Below are the code and all the weights of a small trained network. Each question names an input and a target symbol and asks about switching units off, where a switched-off unit gives its printed mean instead of its output.

import numpy as np


def w(rows, s, z=0):
    codes = np.array(rows[::2]) - 128.0
    scale = np.full(codes.shape[1], s)
    scale[-1] = z or s
    return codes * scale


def f(y):
    return y / 2 * (1 + np.tanh(0.7978845608 * (y + 0.044715 * y**3)))


def softmax(a):
    e = np.exp(a - a.max(-1, keepdims=True))
    return e / e.sum(-1, keepdims=True)


def log_softmax(a):
    a = a - a.max(-1, keepdims=True)
    return a - np.log(np.exp(a).sum(-1, keepdims=True))


def net(x, mask):
    ids = ['βγδεζθμστφω'.index(c) for c in x.split()]
    T = len(ids)
    res = E[ids] + P[:T]
    q, k, v = (res @ M[0].T for M in (Q, K, V))
    z = softmax(np.where(np.tri(T) > 0, q @ k.T / 2**0.5, -1e9)) @ v
    res = res + np.where(mask[0], z, O[0][:, -1]) @ O[0][:, :-1]
    y = f(res @ A[0][:, :-1].T + A[0][:, -1])
    res = res + np.where(mask[1:25], y, B[0][:, -1]) @ B[0][:, :-1]
    return log_softmax(res[-1] @ U[:, :-1].T + U[:, -1])


Q, K, V, O, A, B = {}, {}, {}, {}, {}, {}
E = w([
[42,246,94,101],'β',
[58,180,176,146],'γ',
[110,112,126,68],'δ',
[47,158,198,130],'ε',
[121,164,98,90],'ζ',
[234,115,176,195],'θ',
[52,182,177,143],'μ',
[175,106,154,119],'σ',
[3,204,156,117],'τ',
[156,215,100,181],'φ',
[179,76,236,141],'ω',
],0.013)
P = w([
[108,46,46,142],'0',
[138,95,100,96],'1',
[64,134,144,204],'2',
[153,115,125,71],'3',
[74,152,154,226],'4',
[167,125,139,47],'5',
[90,164,170,252],'6',
[180,144,153,24],'7',
],0.016)
Q[0] = w([
[201,112,70,7],'H0',
[98,48,64,171],'H0',
],0.015)
K[0] = w([
[161,231,253,22],'H0',
[64,36,93,78],'H0',
],0.014)
V[0] = w([
[44,211,96,53],'H0',
[172,227,2,188],'H0',
],0.0099)
O[0] = w([
[150,118,2,206,3],'H0',
[250,240,85,80,207],'H0',
],0.012,0.0048)
A[0] = w([
[103,68,100,62,104],'N0',
[162,157,183,78,56],'N1',
[129,104,177,90,131],'N2',
[175,161,119,75,37],'N3',
[180,64,125,137,106],'N4',
[111,136,70,171,13],'N5',
[137,122,184,159,118],'N6',
[171,4,44,65,117],'N7',
[120,60,80,45,2],'N8',
[158,125,121,110,52],'N9',
[125,123,119,100,110],'N10',
[183,189,132,163,152],'N11',
[143,126,128,164,99],'N12',
[94,139,150,181,175],'N13',
[102,125,116,231,255],'N14',
[51,126,107,74,145],'N15',
[68,60,97,224,99],'N16',
[59,199,140,140,168],'N17',
[136,132,118,87,115],'N18',
[188,83,85,160,169],'N19',
[132,144,156,78,19],'N20',
[99,92,52,32,6],'N21',
[68,76,162,151,112],'N22',
[163,114,153,161,134],'N23',
],0.012,0.0079)
B[0] = w([
[187,170,169,152,148],'N0',
[84,98,66,138,254],'N1',
[107,79,100,155,240],'N2',
[94,151,230,172,186],'N3',
[94,55,97,124,138],'N4',
[69,71,145,102,153],'N5',
[139,101,87,121,209],'N6',
[221,145,213,111,146],'N7',
[190,193,37,200,128],'N8',
[79,131,161,191,130],'N9',
[123,127,136,143,126],'N10',
[63,118,116,87,255],'N11',
[117,146,123,117,134],'N12',
[175,80,125,117,176],'N13',
[207,151,128,104,205],'N14',
[178,97,128,177,156],'N15',
[29,171,117,211,184],'N16',
[152,60,125,114,190],'N17',
[119,117,160,133,144],'N18',
[93,95,120,102,180],'N19',
[145,122,67,166,168],'N20',
[111,119,2,180,134],'N21',
[152,243,160,113,188],'N22',
[108,133,122,99,165],'N23',
],0.009,0.012)
U = w([
[149,139,21,82,111],'β',
[160,131,111,157,120],'γ',
[210,142,120,183,157],'δ',
[111,145,125,202,93],'ε',
[249,133,104,75,156],'ζ',
[69,9,145,86,192],'θ',
[142,130,105,174,111],'μ',
[254,117,210,60,122],'σ',
[20,115,56,221,3],'τ',
[69,208,156,47,165],'φ',
[116,115,246,164,53],'ω',
],0.0065,0.0053)

Each question gives the input, a string of symbols that net reads in full, and the target symbol t.
The units are the heads (2 rows each of Q, K, V and O) and the neurons (one row each of A and B). Each row of codes is followed by its name. A weight is (code - 128) times the scale printed after its matrix; where a second scale follows, it is the last column's (O, A, B and U).
mask holds one flag per unit, heads first, then neurons. A switched-off unit (its flag False) gives its mean, the last column of its rows in O or B, instead of its output. The means were averaged over made-up inputs and are rounded, as every weight is.
A unit's drop is (log p(t) with every unit on - log p(t) with that unit switched off) / (log p(t) with every unit on - log p(t) with every unit switched off).
The circuit of an input: a set's keep is (log p(t) with only the set's units on - log p(t) with every unit switched off) / (log p(t) with every unit on - log p(t) with every unit switched off). Starting from the 12 units with the biggest drops (on a tie, the unit counted first), units are removed one at a time, each time the one whose removal leaves the highest keep (on an exact tie, the one counted first), for as long as the keep stays at least 0.8.
circuit, biggest first: the units of the circuit, biggest drop first
unit that matters most: the unit with the biggest drop
top k neurons: the k neurons with the biggest drops, biggest first
drop when u is switched off: that unit's drop, to one decimal
input β θ φ ζ δ, target β: circuit, biggest first	(H0)
input τ σ θ β τ σ, target σ: circuit, biggest first	(N7 H0 N1 N16)
input β φ ε, target β: circuit, biggest first	(H0 N14)
input ω τ θ, target ω: circuit, biggest first	(H0 N22)
input σ θ θ ε θ τ, target θ: top 2 neurons	(N1 N17)
input ζ θ θ φ μ τ φ, target ζ: circuit, biggest first	(N14 N16 H0)
input θ φ ε, target θ: top 3 neurons	(N17 N1 N2)
input β ζ φ, target β: circuit, biggest first	(H0 N14 N11)
input φ φ θ φ ζ, target φ: circuit, biggest first	(H0 N11 N3)
input φ θ β φ ε, target φ: circuit, biggest first	(H0 N11)
input ω ε φ θ θ θ θ ε, target θ: circuit, biggest first	(H0 N1 N2)
input θ θ τ θ τ τ μ ζ, target ζ: circuit, biggest first	(H0 N7 N16)
input ω β θ τ φ, target ω: circuit, biggest first	(H0 N1)
input ω ω φ, target ω: top 3 neurons	(N22 N16 N1)
input θ θ γ, target θ: top neuron	(N17)
input ω θ θ θ ω φ ζ, target ω: top 2 neurons	(N22 N16)
input β θ θ θ φ σ ε, target β: top 3 neurons	(N11 N14 N3)
input θ φ φ θ μ τ ω, target θ: top 2 neurons	(N1 N2)
input τ ω ζ, target τ: top 2 neurons	(N16 N5)
input ω μ ω τ θ ζ ω φ, target φ: unit that matters most	N11
input σ φ φ, target σ: drop when N14 is switched off	0.1
input θ φ μ ω σ, target θ: drop when N9 is switched off	0.0
